Here is a tiny trained network, its code and every weight. The questions are about switching its units off for an input and a class, where a switched-off unit gives its printed mean instead of its output.

import numpy as np


def w(rows, s, z=0):
    codes = np.array(rows[::2]) - 128.0
    scale = np.full(codes.shape[1], s)
    scale[-1] = z or s
    return codes * scale


def f(y):
    return y / 2 * (1 + np.tanh(0.7978845608 * (y + 0.044715 * y**3)))


def log_softmax(a):
    a = a - a.max(-1, keepdims=True)
    return a - np.log(np.exp(a).sum(-1, keepdims=True))


def net(x, mask):
    res = np.array(x, float).reshape(1, 5) / 4 @ E
    y = f(res @ A[0][:, :-1].T + A[0][:, -1])
    res = res + np.where(mask, y, B[0][:, -1]) @ B[0][:, :-1]
    return log_softmax(res[-1] @ U[:, :-1].T + U[:, -1])


A, B = {}, {}
E = w([
[154,66,178,102,82],'x0',
[237,113,74,123,20],'x1',
[154,163,149,155,131],'x2',
[97,69,209,255,107],'x3',
[60,178,99,158,62],'x4',
],0.0092)
A[0] = w([
[92,196,100,177,246,161],'n1',
[2,76,161,143,79,118],'n2',
[104,10,204,94,115,98],'n3',
[109,166,72,115,106,2],'n4',
[144,115,103,219,101,95],'n5',
[38,147,184,210,93,114],'n6',
[160,207,165,22,152,161],'n7',
[150,136,49,92,74,145],'n8',
[170,168,116,198,27,97],'n9',
[47,169,124,141,143,58],'n10',
[242,57,95,75,70,157],'n11',
[185,72,93,99,71,106],'n12',
[13,97,116,213,119,73],'n13',
],0.0083,0.0036)
B[0] = w([
[9,150,54,97,205,224],'n1',
[231,163,106,175,46,206],'n2',
[190,62,163,187,89,197],'n3',
[81,114,222,177,205,140],'n4',
[149,73,215,123,147,175],'n5',
[108,149,145,173,6,225],'n6',
[150,26,24,2,203,206],'n7',
[77,162,110,162,153,205],'n8',
[114,142,239,225,116,211],'n9',
[132,231,102,87,140,167],'n10',
[173,239,168,48,140,255],'n11',
[157,187,116,35,181,199],'n12',
[138,227,84,161,26,212],'n13',
],0.0066,0.0077)
U = w([
[180,89,220,135,192,106],'0',
[44,104,93,90,222,251],'1',
[246,50,83,16,165,89],'2',
[136,171,111,87,113,186],'3',
[125,56,186,177,96,42],'4',
],0.011,0.0025)

Each question gives the input, the list of numbers given to net, and the class t.
The units are the neurons (one row each of A and B). Each row of codes is followed by its name. A weight is (code - 128) times the scale printed after its matrix; where a second scale follows, it is the last column's (A, B and U).
mask holds one flag per neuron, in row order. A switched-off neuron (its flag False) gives its mean, the last column of its row in B, instead of its output. The means were averaged over made-up inputs and are rounded, as every weight is.
A unit's drop is (log p(t) with every unit on - log p(t) with that unit switched off) / (log p(t) with every unit on - log p(t) with every unit switched off).
The circuit of an input: a set's keep is (log p(t) with only the set's units on - log p(t) with every unit switched off) / (log p(t) with every unit on - log p(t) with every unit switched off). Starting from the 12 units with the biggest drops (on a tie, the unit counted first), units are removed one at a time, each time the one whose removal leaves the highest keep (on an exact tie, the one counted first), for as long as the keep stays at least 0.8.
circuit, biggest first: the units of the circuit, biggest drop first
unit that matters most: the unit with the biggest drop
k most important neurons: the k neurons with the biggest drops, biggest first
drop when u is switched off: that unit's drop, to one decimal
input [0,-5,8,-8,-1], class 1: circuit, biggest first	[n1]
input [-5,-4,1,7,3], class 3: 2 most important neurons	[n13 n10]
input [3,-4,5,-1,-6], class 2: circuit, biggest first	[n9 n7]
input [2,-2,7,2,2], class 4: circuit, biggest first	[n11 n12]
input [-1,-4,6,1,-7], class 1: circuit, biggest first	[n1 n2]
input [8,7,4,5,5], class 0: 2 most important neurons	[n11 n12]
input [-2,-8,2,6,-2], class 4: 3 most important neurons	[n6 n11 n12]
input [1,-1,5,6,-6], class 4: 2 most important neurons	[n11 n12]
input [-5,-3,3,5,-4], class 1: 2 most important neurons	[n1 n9]
input [-7,-1,8,3,-2], class 1: drop when n1 is switched off	0.6
input [5,-1,0,0,4], class 4: drop when n10 is switched off	0.1
input [-5,-2,8,5,-6], class 1: drop when n8 is switched off	0.0
input [6,-4,-5,-1,3], class 4: drop when n12 is switched off	0.2
input [-2,8,-7,5,0], class 0: unit that matters most	n9
